Below are the code and all the weights of a small trained network. Each question names an input and a target symbol and asks about switching units off, where a switched-off unit gives its printed mean instead of its output.

import numpy as np


def w(rows, s, z=0):
    codes = np.array(rows[::2]) - 128.0
    scale = np.full(codes.shape[1], s)
    scale[-1] = z or s
    return codes * scale


def f(y):
    return np.maximum(y, 0)


def softmax(a):
    e = np.exp(a - a.max(-1, keepdims=True))
    return e / e.sum(-1, keepdims=True)


def log_softmax(a):
    a = a - a.max(-1, keepdims=True)
    return a - np.log(np.exp(a).sum(-1, keepdims=True))


def net(x, mask):
    ids = ['ΔΘΛΞΦαβγεζημπσψω'.index(c) for c in x.split()]
    T = len(ids)
    res = E[ids] + P[:T]
    u = 0
    for l in range(2):
        r = res
        for j in range(2):
            rows = slice(4 * j, 4 * j + 4)
            q, k, v = (r @ M[l][rows].T for M in (Q, K, V))
            z = softmax(np.where(np.tri(T) > 0, q @ k.T / 4**0.5, -1e9)) @ v
            o = O[l][rows]
            res = res + np.where(mask[u + j], z, o[:, -1]) @ o[:, :-1]
        u += 2
        y = f(res @ A[l][:, :-1].T + A[l][:, -1])
        res = res + np.where(mask[u : u + 4], y, B[l][:, -1]) @ B[l][:, :-1]
        u += 4
    return log_softmax(res[-1] @ U[:, :-1].T + U[:, -1])


Q, K, V, O, A, B = {}, {}, {}, {}, {}, {}
E = w([
[197,125,43,107,141,92,20,127,115,123,161,69],'Δ',
[100,150,118,140,134,93,55,173,216,138,186,143],'Θ',
[104,186,130,115,119,66,87,168,187,135,106,128],'Λ',
[106,127,186,176,171,142,167,190,102,116,174,143],'Ξ',
[114,145,155,159,144,254,148,120,143,151,110,143],'Φ',
[159,182,68,143,170,127,83,208,123,188,100,117],'α',
[176,95,119,209,141,206,113,152,94,90,180,139],'β',
[90,131,90,66,102,126,116,117,219,155,110,188],'γ',
[108,76,148,141,142,203,172,146,164,210,151,112],'ε',
[108,72,169,135,121,102,165,156,73,118,128,77],'ζ',
[167,41,100,146,97,207,163,98,141,122,161,153],'η',
[127,114,59,41,132,61,148,148,88,97,104,203],'μ',
[184,154,59,159,85,129,98,165,163,134,64,152],'π',
[107,131,144,144,145,182,181,146,29,58,99,189],'σ',
[130,76,160,156,57,141,148,115,111,109,77,67],'ψ',
[21,115,105,135,78,102,57,135,107,57,116,160],'ω',
],0.0081)
P = w([
[129,208,112,159,198,124,116,22,140,99,182,87],'0',
[144,216,142,97,93,146,75,95,109,143,186,135],'1',
[98,199,78,85,106,183,137,151,157,80,173,84],'2',
[158,112,157,69,160,164,70,173,177,80,74,128],'3',
[130,137,149,107,58,130,41,158,86,190,115,208],'4',
[85,76,103,211,161,84,88,106,110,173,59,187],'5',
[76,56,78,129,138,154,130,227,185,82,42,142],'6',
[17,110,9,203,47,137,186,204,129,131,106,156],'7',
[50,72,90,169,2,117,101,206,87,200,68,242],'8',
],0.006)
Q[0] = w([
[117,122,83,148,144,114,134,121,129,108,116,161],'0.h1',
[118,118,123,101,160,88,188,76,110,140,170,122],'0.h1',
[115,122,104,126,90,123,115,84,172,142,96,114],'0.h1',
[142,162,113,164,157,147,159,144,143,153,124,105],'0.h1',
[143,177,131,86,82,165,185,145,121,109,186,83],'0.h2',
[191,89,253,144,134,163,181,81,86,136,155,123],'0.h2',
[116,156,114,129,60,94,70,130,92,193,144,183],'0.h2',
[159,122,145,62,134,127,54,187,158,116,92,159],'0.h2',
],0.031)
K[0] = w([
[112,115,73,156,154,101,147,110,137,113,115,166],'0.h1',
[119,168,129,85,178,89,133,45,127,112,169,114],'0.h1',
[113,97,101,118,95,130,132,73,179,167,96,100],'0.h1',
[159,176,121,179,162,154,159,141,149,139,114,101],'0.h1',
[101,170,76,190,146,86,181,44,124,147,154,112],'0.h2',
[165,217,144,60,142,151,136,122,157,94,211,69],'0.h2',
[85,99,59,127,153,155,177,180,174,58,101,80],'0.h2',
[103,142,104,113,6,152,156,182,83,154,144,140],'0.h2',
],0.024)
V[0] = w([
[133,100,160,163,90,137,62,183,116,99,144,133],'0.h1',
[144,137,124,145,93,87,129,104,149,101,83,165],'0.h1',
[99,77,133,94,126,95,97,94,138,109,185,136],'0.h1',
[81,129,187,132,156,124,122,127,97,131,110,97],'0.h1',
[83,38,177,110,168,39,158,175,73,83,244,127],'0.h2',
[131,99,159,148,113,249,157,52,73,89,77,133],'0.h2',
[25,138,152,53,175,152,185,74,185,139,159,237],'0.h2',
[101,149,128,105,42,70,134,80,109,38,49,125],'0.h2',
],0.016)
O[0] = w([
[107,129,100,201,159,85,201,114,154,104,151,100,235],'0.h1',
[117,103,96,64,133,105,151,175,138,127,179,112,180],'0.h1',
[102,129,102,128,82,130,114,65,160,71,133,123,104],'0.h1',
[111,176,147,139,76,137,157,147,110,107,109,91,109],'0.h1',
[244,118,155,179,152,76,118,40,158,102,1,164,3],'0.h2',
[142,99,196,47,202,107,174,201,187,93,190,102,29],'0.h2',
[53,27,105,144,230,151,87,138,127,92,42,68,95],'0.h2',
[119,192,73,99,179,180,225,66,186,104,147,76,211],'0.h2',
],0.0087,0.0046)
A[0] = w([
[140,226,15,88,196,40,44,144,218,145,98,126,108],'0.n1',
[110,220,33,92,124,38,2,203,205,140,129,148,188],'0.n2',
[120,18,186,202,63,131,69,134,67,121,77,190,89],'0.n3',
[72,152,113,118,111,71,81,100,192,54,117,170,8],'0.n4',
],0.0099,0.0017)
B[0] = w([
[72,226,109,18,199,61,126,36,125,227,229,135,216],'0.n1',
[208,119,59,135,144,32,12,136,165,110,11,166,251],'0.n2',
[167,159,68,76,87,213,184,254,213,33,130,77,180],'0.n3',
[85,135,162,149,225,140,150,25,151,119,160,166,161],'0.n4',
],0.0057,0.014)
Q[1] = w([
[161,102,113,185,69,125,58,133,124,149,82,158],'1.h1',
[145,76,192,104,137,188,145,166,133,134,156,132],'1.h1',
[96,143,110,140,130,129,109,120,60,159,132,125],'1.h1',
[98,97,126,103,157,46,126,215,159,132,134,138],'1.h1',
[140,164,165,121,135,185,207,49,131,167,144,105],'1.h2',
[63,148,71,167,92,155,101,63,96,138,163,106],'1.h2',
[74,90,51,129,253,149,164,75,151,129,73,63],'1.h2',
[173,199,79,102,82,146,166,113,213,110,165,123],'1.h2',
],0.013)
K[1] = w([
[148,163,115,124,159,149,56,149,183,226,109,133],'1.h1',
[168,114,205,166,133,184,101,127,97,142,182,55],'1.h1',
[86,132,117,65,137,106,121,160,81,113,139,143],'1.h1',
[114,43,137,130,90,146,214,143,148,210,101,189],'1.h1',
[115,173,162,97,87,81,79,86,63,23,140,38],'1.h2',
[90,204,108,82,155,62,89,164,162,160,64,104],'1.h2',
[40,142,147,66,103,105,197,136,99,67,63,246],'1.h2',
[103,95,119,173,71,29,214,141,152,157,104,45],'1.h2',
],0.012)
V[1] = w([
[129,139,140,167,117,174,207,124,84,100,136,138],'1.h1',
[105,159,207,146,117,141,90,153,155,196,78,96],'1.h1',
[115,108,145,200,119,61,146,156,61,72,154,133],'1.h1',
[116,196,128,156,174,161,89,151,150,121,137,168],'1.h1',
[146,21,126,63,35,126,149,74,158,178,123,79],'1.h2',
[93,160,130,54,115,69,94,130,128,121,75,116],'1.h2',
[101,88,126,180,94,118,63,81,255,102,200,118],'1.h2',
[71,191,207,176,100,105,143,166,184,195,69,62],'1.h2',
],0.014)
O[1] = w([
[133,149,110,127,159,145,60,144,165,95,137,102,3],'1.h1',
[80,142,111,103,108,67,153,141,96,85,91,100,90],'1.h1',
[156,112,109,91,106,153,77,88,99,141,146,83,40],'1.h1',
[104,126,129,164,71,107,113,147,159,152,132,126,206],'1.h1',
[92,152,84,159,199,106,154,140,95,93,171,254,64],'1.h2',
[109,168,83,112,174,183,139,119,152,146,88,112,213],'1.h2',
[133,120,67,202,164,59,139,122,139,52,223,68,169],'1.h2',
[44,202,142,131,89,125,158,96,201,46,80,123,110],'1.h2',
],0.0093,0.021)
A[1] = w([
[37,76,168,158,111,213,175,149,94,65,185,133,131],'1.n1',
[204,93,159,203,109,134,106,122,111,98,6,151,145],'1.n2',
[144,102,180,92,69,171,176,199,149,84,154,135,116],'1.n3',
[144,172,136,124,171,52,83,96,121,128,126,210,6],'1.n4',
],0.014,0.0022)
B[1] = w([
[100,48,254,117,50,118,29,100,161,135,186,144,223],'1.n1',
[75,37,79,70,108,146,142,84,106,33,213,210,214],'1.n2',
[168,230,109,180,229,146,99,114,85,176,76,157,251],'1.n3',
[112,98,145,105,71,207,120,149,55,107,96,27,253],'1.n4',
],0.0079,0.012)
U = w([
[218,153,125,169,107,112,61,67,61,140,114,97,100],'Δ',
[222,73,106,194,104,131,146,157,204,78,83,89,127],'Θ',
[96,237,63,160,113,108,94,35,134,169,45,142,85],'Λ',
[125,111,158,91,134,71,215,50,170,58,129,175,254],'Ξ',
[105,127,166,174,136,75,64,196,138,126,57,115,115],'Φ',
[79,117,89,118,68,150,36,108,100,148,142,192,37],'α',
[134,78,172,113,124,3,111,113,88,133,166,124,222],'β',
[35,74,109,136,210,105,184,180,89,136,144,148,135],'γ',
[145,119,76,158,156,151,117,172,153,49,63,154,184],'ε',
[80,77,214,177,77,191,199,125,134,131,84,73,167],'ζ',
[90,35,117,164,154,161,55,139,90,115,103,63,20],'η',
[151,109,166,134,212,210,156,72,89,157,62,116,142],'μ',
[182,162,130,110,89,96,200,228,136,197,190,179,111],'π',
[115,77,197,51,146,89,61,89,172,194,107,115,84],'σ',
[92,199,83,68,111,201,160,195,112,106,191,82,151],'ψ',
[110,205,182,128,190,110,145,36,167,148,241,155,144],'ω',
],0.004,0.0036)

Each question gives the input, a string of symbols that net reads in full, and the target symbol t.
The units are the heads (4 rows each of Q, K, V and O) and the neurons (one row each of A and B). Each row of codes is followed by its name. A weight is (code - 128) times the scale printed after its matrix; where a second scale follows, it is the last column's (O, A, B and U).
mask holds one flag per unit, layer by layer, with each layer's heads first. A switched-off unit (its flag False) gives its mean, the last column of its rows in O or B, instead of its output. The means were averaged over made-up inputs and are rounded, as every weight is.
A unit's drop is (log p(t) with every unit on - log p(t) with that unit switched off) / (log p(t) with every unit on - log p(t) with every unit switched off).
The circuit of an input: a set's keep is (log p(t) with only the set's units on - log p(t) with every unit switched off) / (log p(t) with every unit on - log p(t) with every unit switched off). Starting from all 12 units, units are removed one at a time, each time the one whose removal leaves the highest keep (on an exact tie, the one counted first), for as long as the keep stays at least 0.8.
circuit, biggest first: the units of the circuit, biggest drop first
top k neurons in layer l: the k neurons of layer l with the biggest drops, biggest first
heads that matter: for each layer, one digit per head in row order, 1 if its drop is at least 0.15 and else 0, layers parted by /
input ζ α σ ω, target ω: heads that matter : 11 / 00
input ψ π Λ ε, target ψ: circuit, biggest first : [0.h2]
input Φ Λ σ β Ξ, target μ: circuit, biggest first : [0.h2, 1.h2, 1.n3, 0.n2]
input μ Λ Θ ζ Λ Λ Λ Λ Λ, target Λ: circuit, biggest first : [0.h2, 1.h2]
input Δ Λ Λ Θ γ Θ, target γ: circuit, biggest first : [0.h2, 1.h2, 0.h1]
input Δ Λ ψ ψ Δ Δ η μ ψ, target β: circuit, biggest first : [0.h2, 1.h2, 0.n2, 1.n1]
input η Θ Λ Λ Ξ ω Θ Λ, target ω: circuit, biggest first : [0.h2, 0.n1, 0.h1, 1.h1]
input Λ ψ ψ Λ γ Λ ε ψ, target ζ: circuit, biggest first : [0.n2, 1.h1, 0.n1, 0.h2]
input Λ π Λ, target π: circuit, biggest first : [0.h2, 0.h1, 0.n2, 1.h1]
input Λ Λ Λ Λ Θ Θ Λ ψ, target α: heads that matter : 01 / 01
input ψ η Λ β η Θ, target η: heads that matter : 01 / 11
input Λ Λ ψ Ξ ω Δ ψ Θ Θ, target ψ: top 2 neurons in layer 0 : [0.n2, 0.n1]
input Θ ψ β ψ ψ ψ Φ Θ Λ, target Φ: top 3 neurons in layer 0 : [0.n2, 0.n1, 0.n3]
input σ ψ Θ Λ Λ ζ ε Θ, target ζ: heads that matter : 01 / 01
input Λ Ξ Θ ψ Ξ β Λ ψ, target Δ: heads that matter : 01 / 11
input ω Θ Δ ε Λ Λ, target ε: heads that matter : 01 / 00
input ζ σ π, target σ: heads that matter : 11 / 11
input Λ Λ Θ Δ Λ ψ γ Λ Θ, target γ: heads that matter : 11 / 01
input Λ ψ Δ Λ α σ ψ Λ α, target ψ: heads that matter : 01 / 11
input Λ σ α Λ ψ Θ σ Λ, target σ: top 2 neurons in layer 0 : [0.n1, 0.n3]
input γ ζ Λ Λ, target ζ: top 2 neurons in layer 1 : [1.n4, 1.n3]
input Λ Λ α ψ σ β ε Θ, target ε: heads that matter : 01 / 00
input Λ γ Θ Λ σ, target α: top neuron in layer 1 : [1.n2]
input Ξ Ξ Δ σ ζ Θ, target σ: top neuron in layer 0 : [0.n3]
input Λ β Λ Λ Λ ε, target ζ: top 2 neurons in layer 0 : [0.n2, 0.n1]
input Λ ζ ψ Λ σ Θ Ξ Λ, target Ξ: heads that matter : 01 / 01
input Δ Θ Λ Ξ Λ, target Ξ: top 2 neurons in layer 0 : [0.n2, 0.n3]
input Δ μ Δ, target μ: top neuron in layer 0 : [0.n1]
